Below is a small trained network, with its code and all its weights. Each question gives an input and a class and asks what happens when units are switched off, that is, made to give their printed mean instead of their output.

import numpy as np


def w(rows, s, z=0):
    codes = np.array(rows[::2]) - 128.0
    scale = np.full(codes.shape[1], s)
    scale[-1] = z or s
    return codes * scale


def norm(h):
    return h / np.sqrt((h * h).mean(-1, keepdims=True) + 1e-5)


def f(y):
    return np.maximum(y, 0)


def log_softmax(a):
    a = a - a.max(-1, keepdims=True)
    return a - np.log(np.exp(a).sum(-1, keepdims=True))


def net(x, mask):
    res = np.array(x, float).reshape(1, 2) / 4 @ E
    u = 0
    for l in range(2):
        y = f(norm(res) @ A[l][:, :-1].T + A[l][:, -1])
        res = res + np.where(mask[u : u + 4], y, B[l][:, -1]) @ B[l][:, :-1]
        u += 4
    return log_softmax(norm(res)[-1] @ U[:, :-1].T + U[:, -1])


A, B = {}, {}
E = w([
[32,194,164,147,183,125,8],'x0',
[167,179,199,138,101,108,153],'x1',
],0.011)
A[0] = w([
[53,88,35,210,189,246,94,5],'0.n1',
[100,83,123,171,157,40,101,164],'0.n2',
[2,170,100,149,103,63,101,110],'0.n3',
[124,213,191,144,100,188,147,123],'0.n4',
],0.0071,0.0031)
B[0] = w([
[103,151,112,2,107,8,80,249],'0.n1',
[75,77,184,160,110,112,235,189],'0.n2',
[166,117,106,208,139,205,226,255],'0.n3',
[119,65,113,69,129,89,115,207],'0.n4',
],0.0091,0.0052)
A[1] = w([
[201,255,225,92,111,106,103,2],'1.n1',
[122,112,138,166,138,61,184,231],'1.n2',
[27,181,133,192,167,88,10,152],'1.n3',
[127,63,111,98,107,71,189,94],'1.n4',
],0.0075,0.0023)
B[1] = w([
[75,71,9,68,136,52,113,174],'1.n1',
[89,174,125,86,142,176,72,220],'1.n2',
[226,92,143,144,86,155,183,254],'1.n3',
[93,146,183,179,148,120,99,247],'1.n4',
],0.012,0.0069)
U = w([
[186,48,170,229,89,161,229,186],'0',
[100,48,104,33,104,27,147,183],'1',
[5,185,217,138,144,121,100,167],'2',
[182,165,92,201,184,101,85,38],'3',
[154,191,46,211,114,143,79,3],'4',
],0.013,0.0051)

Each question gives the input, the list of numbers given to net, and the class t.
The units are the neurons (one row each of A and B). Each row of codes is followed by its name. A weight is (code - 128) times the scale printed after its matrix; where a second scale follows, it is the last column's (A, B and U).
mask holds one flag per neuron, layer by layer. A switched-off neuron (its flag False) gives its mean, the last column of its row in B, instead of its output. The means were averaged over made-up inputs and are rounded, as every weight is.
A unit's drop is (log p(t) with every unit on - log p(t) with that unit switched off) / (log p(t) with every unit on - log p(t) with every unit switched off).
most important unit: the unit with the biggest drop
top k neurons: the k neurons with the biggest drops, biggest first
top k neurons in layer l: the k neurons of layer l with the biggest drops, biggest first
drop of u: that unit's drop, to one decimal
input [7,-7], class 0: most important unit -> 1.n3
input [-3,2], class 2: top 2 neurons -> 1.n3; 0.n3
input [4,-8], class 1: top 2 neurons -> 0.n1; 1.n3
input [-6,7], class 1: top 3 neurons -> 0.n3; 1.n3; 1.n1
input [-5,7], class 1: top 2 neurons -> 0.n3; 1.n1
input [1,4], class 1: top 2 neurons in layer 0 -> 0.n3; 0.n2
input [6,5], class 0: top 2 neurons -> 1.n3; 0.n1
input [4,-5], class 1: top 4 neurons -> 0.n1; 1.n3; 0.n2; 1.n4
input [-3,-3], class 2: top 4 neurons -> 1.n3; 0.n3; 1.n4; 1.n1
input [-2,1], class 2: top 3 neurons -> 1.n3; 0.n3; 0.n1
input [6,-7], class 1: top 2 neurons -> 0.n1; 1.n4
input [4,-6], class 1: top 2 neurons -> 0.n1; 1.n3
input [1,0], class 2: top 2 neurons -> 1.n3; 1.n2
input [1,-2], class 2: most important unit -> 0.n3
input [4,8], class 1: drop of 1.n1 -> 0.6
input [-2,6], class 1: drop of 1.n1 -> 0.6
input [5,-4], class 0: drop of 1.n3 -> 0.9
